Below are the code and all the weights of a small trained network. Each question names an input and a target symbol and asks about switching units off, where a switched-off unit gives its printed mean instead of its output.

import numpy as np


def w(rows, s, z=0):
    codes = np.array(rows[::2]) - 128.0
    scale = np.full(codes.shape[1], s)
    scale[-1] = z or s
    return codes * scale


def norm(h):
    return h / np.sqrt((h * h).mean(-1, keepdims=True) + 1e-5)


def f(y):
    return np.maximum(y, 0)


def softmax(a):
    e = np.exp(a - a.max(-1, keepdims=True))
    return e / e.sum(-1, keepdims=True)


def log_softmax(a):
    a = a - a.max(-1, keepdims=True)
    return a - np.log(np.exp(a).sum(-1, keepdims=True))


def net(x, mask):
    ids = ['Δαβζηθξστψω'.index(c) for c in x.split()]
    T = len(ids)
    res = E[ids] + P[:T]
    u = 0
    for l in range(2):
        q, k, v = (norm(res) @ M[l].T for M in (Q, K, V))
        z = softmax(np.where(np.tri(T) > 0, q @ k.T / 4**0.5, -1e9)) @ v
        res = res + np.where(mask[u], z, O[l][:, -1]) @ O[l][:, :-1]
        u += 1
        y = f(norm(res) @ A[l][:, :-1].T + A[l][:, -1])
        res = res + np.where(mask[u : u + 4], y, B[l][:, -1]) @ B[l][:, :-1]
        u += 4
    return log_softmax(norm(res)[-1] @ U[:, :-1].T + U[:, -1])


Q, K, V, O, A, B = {}, {}, {}, {}, {}, {}
E = w([
[255,40,139,123,127,80,179],'Δ',
[141,77,233,76,149,97,80],'α',
[139,47,140,155,126,106,168],'β',
[137,115,121,157,116,122,201],'ζ',
[99,77,125,140,72,123,199],'η',
[46,78,159,148,109,99,190],'θ',
[178,187,124,233,151,186,46],'ξ',
[95,89,173,150,178,88,123],'σ',
[85,97,66,89,106,110,95],'τ',
[20,78,184,66,33,26,86],'ψ',
[158,114,63,119,190,151,166],'ω',
],0.018)
P = w([
[218,190,139,82,114,2,197],'0',
[208,169,125,103,125,15,196],'1',
[194,147,114,115,138,27,187],'2',
[172,140,105,135,140,39,178],'3',
[160,122,90,150,146,50,166],'4',
[146,122,84,168,150,60,156],'5',
[119,110,72,178,155,69,143],'6',
[107,110,70,189,156,79,129],'7',
[87,125,71,199,158,98,118],'8',
[83,120,79,201,156,114,109],'9',
[74,117,83,205,153,134,97],'10',
],0.0074)
Q[0] = w([
[152,102,85,129,132,65,154],'L0H0',
[114,163,110,142,163,79,111],'L0H0',
[126,160,178,137,83,150,136],'L0H0',
[125,47,136,252,90,31,197],'L0H0',
],0.011)
K[0] = w([
[106,108,97,112,137,157,130],'L0H0',
[136,99,81,80,168,151,58],'L0H0',
[140,145,156,124,114,124,103],'L0H0',
[95,172,107,250,133,206,33],'L0H0',
],0.013)
V[0] = w([
[100,124,194,120,127,121,157],'L0H0',
[128,142,143,107,85,177,150],'L0H0',
[116,122,15,74,173,99,207],'L0H0',
[127,56,139,133,3,204,208],'L0H0',
],0.0075)
O[0] = w([
[189,82,178,181,176,145,127,79],'L0H0',
[129,163,17,128,169,2,59,76],'L0H0',
[134,112,189,68,191,136,98,254],'L0H0',
[60,189,103,158,160,104,51,56],'L0H0',
],0.0098,0.0083)
A[0] = w([
[153,160,84,254,77,196,79,190],'L0N0',
[160,122,143,146,205,91,155,107],'L0N1',
[154,56,162,103,139,143,63,159],'L0N2',
[67,141,110,132,148,81,172,3],'L0N3',
],0.0087,0.0025)
B[0] = w([
[152,252,174,98,213,199,156,189],'L0N0',
[149,77,102,138,61,153,4,249],'L0N1',
[88,243,178,153,81,141,182,254],'L0N2',
[181,168,59,81,184,2,169,161],'L0N3',
],0.0085,0.0049)
Q[1] = w([
[139,194,77,152,94,165,124],'L1H0',
[138,135,152,158,159,157,56],'L1H0',
[163,160,37,216,112,89,47],'L1H0',
[110,126,145,4,161,186,144],'L1H0',
],0.014)
K[1] = w([
[210,124,169,145,145,106,155],'L1H0',
[145,199,166,146,143,74,119],'L1H0',
[190,66,189,35,94,21,118],'L1H0',
[123,217,122,146,188,255,60],'L1H0',
],0.011)
V[1] = w([
[186,192,140,159,139,145,86],'L1H0',
[151,88,209,219,156,89,153],'L1H0',
[201,86,81,137,185,138,102],'L1H0',
[131,98,44,139,254,138,198],'L1H0',
],0.0095)
O[1] = w([
[121,126,60,124,167,129,175,154],'L1H0',
[108,91,132,228,147,144,106,105],'L1H0',
[109,126,168,103,182,169,214,197],'L1H0',
[148,165,195,93,247,109,125,254],'L1H0',
],0.013,0.0034)
A[1] = w([
[188,83,216,107,125,100,129,125],'L1N0',
[123,114,89,79,120,111,149,112],'L1N1',
[73,115,72,79,127,60,135,1],'L1N2',
[245,173,49,164,174,164,87,206],'L1N3',
],0.012,0.0047)
B[1] = w([
[98,200,138,87,181,163,59,255],'L1N0',
[131,91,130,186,169,235,79,166],'L1N1',
[181,251,104,145,99,190,44,144],'L1N2',
[139,103,68,88,143,19,120,200],'L1N3',
],0.011,0.0084)
U = w([
[133,105,142,119,82,160,172,127],'Δ',
[122,176,95,61,65,133,75,156],'α',
[50,122,130,99,85,37,143,253],'β',
[79,142,90,159,123,224,117,121],'ζ',
[96,122,190,20,190,123,149,158],'η',
[162,96,193,190,144,202,119,58],'θ',
[162,185,157,161,111,130,202,107],'ξ',
[82,2,74,75,157,116,139,183],'σ',
[226,78,174,101,122,93,127,29],'τ',
[92,99,147,166,196,73,21,69],'ψ',
[154,223,94,143,164,33,112,94],'ω',
],0.0093,0.0038)

Each question gives the input, a string of symbols that net reads in full, and the target symbol t.
The units are the heads (4 rows each of Q, K, V and O) and the neurons (one row each of A and B). Each row of codes is followed by its name. A weight is (code - 128) times the scale printed after its matrix; where a second scale follows, it is the last column's (O, A, B and U).
mask holds one flag per unit, layer by layer, with each layer's heads first. A switched-off unit (its flag False) gives its mean, the last column of its rows in O or B, instead of its output. The means were averaged over made-up inputs and are rounded, as every weight is.
A unit's drop is (log p(t) with every unit on - log p(t) with that unit switched off) / (log p(t) with every unit on - log p(t) with every unit switched off).
The circuit of an input: a set's keep is (log p(t) with only the set's units on - log p(t) with every unit switched off) / (log p(t) with every unit on - log p(t) with every unit switched off). Starting from all 10 units, units are removed one at a time, each time the one whose removal leaves the highest keep (on an exact tie, the one counted first), for as long as the keep stays at least 0.8.
circuit, biggest first: the units of the circuit, biggest drop first
most important unit: the unit with the biggest drop
top k neurons: the k neurons with the biggest drops, biggest first
k most important neurons of layer l: the k neurons of layer l with the biggest drops, biggest first
drop of u: that unit's drop, to one decimal
input ζ θ η ω θ τ θ α, target α: circuit, biggest first : (L1H0 L0N2 L0H0)
input ω β Δ θ ω τ ξ ω ω ζ ω, target σ: circuit, biggest first : (L1H0 L1N3)
input ξ ζ ω θ, target β: circuit, biggest first : (L0H0 L1H0)
input θ τ τ θ ω Δ τ ζ, target α: circuit, biggest first : (L0N2 L1H0 L0N0)
input ω ω ξ θ ξ Δ ξ β θ ζ, target ξ: top 2 neurons : (L0N1 L0N0)
input ω θ ζ η, target ψ: most important unit : L0H0
input ψ τ ω θ ψ ξ τ, target ζ: circuit, biggest first : (L1N2 L1H0)
input ω ξ σ, target ψ: top 2 neurons : (L0N2 L1N0)
input ω α ω ζ θ ζ Δ, target ψ: circuit, biggest first : (L0H0 L1H0)
input τ β ω σ α ω η θ θ θ, target ψ: circuit, biggest first : (L0H0 L1H0)
input ω β Δ θ σ σ ζ, target θ: circuit, biggest first : (L0H0 L1H0)
input ω ω ω ω ζ τ Δ τ, target α: circuit, biggest first : (L1H0 L0H0 L0N2)
input ω ω ω ω θ τ θ, target α: circuit, biggest first : (L1H0 L0N2 L0N3)
input ω τ τ ω ω ω α ξ η, target Δ: 2 most important neurons of layer 1 : (L1N3 L1N0)
input η ζ τ Δ τ τ τ θ, target α: most important neuron of layer 0 : (L0N2)
input θ Δ σ σ ξ ω ω θ ω ψ σ, target ψ: circuit, biggest first : (L1H0 L0H0 L0N1)
input θ ξ τ α ω σ ω θ ψ, target α: circuit, biggest first : (L1N2 L0H0)
input θ ω θ ω ω Δ ω β ξ ζ τ, target ζ: circuit, biggest first : (L1H0 L1N2)
input ζ θ τ Δ, target α: circuit, biggest first : (L1H0 L1N0)
input ω ξ τ τ ω τ θ θ ξ ξ, target ω: circuit, biggest first : (L1N3)
input ω σ ω σ ω ω θ ξ, target ω: 2 most important neurons of layer 0 : (L0N0 L0N2)
input σ ξ ω Δ η, target Δ: top 2 neurons : (L1N3 L0N2)
input ξ ω β, target θ: 2 most important neurons of layer 1 : (L1N3 L1N0)
input θ θ θ τ ζ σ, target α: 2 most important neurons of layer 0 : (L0N2 L0N3)
input τ Δ θ ζ, target ψ: 2 most important neurons of layer 0 : (L0N1 L0N3)
input ω ω ω ω σ θ Δ ξ θ ζ θ, target β: 2 most important neurons of layer 0 : (L0N3 L0N1)
input ω Δ θ α ζ, target ψ: most important unit : L0H0
input σ ω θ ζ θ ω ω ξ τ β, target θ: drop of L1N3 : 0.1
input ζ θ β, target ψ: drop of L0H0 : 0.2
input θ β ξ θ θ ω ζ ζ ζ, target ξ: drop of L0H0 : 1.3
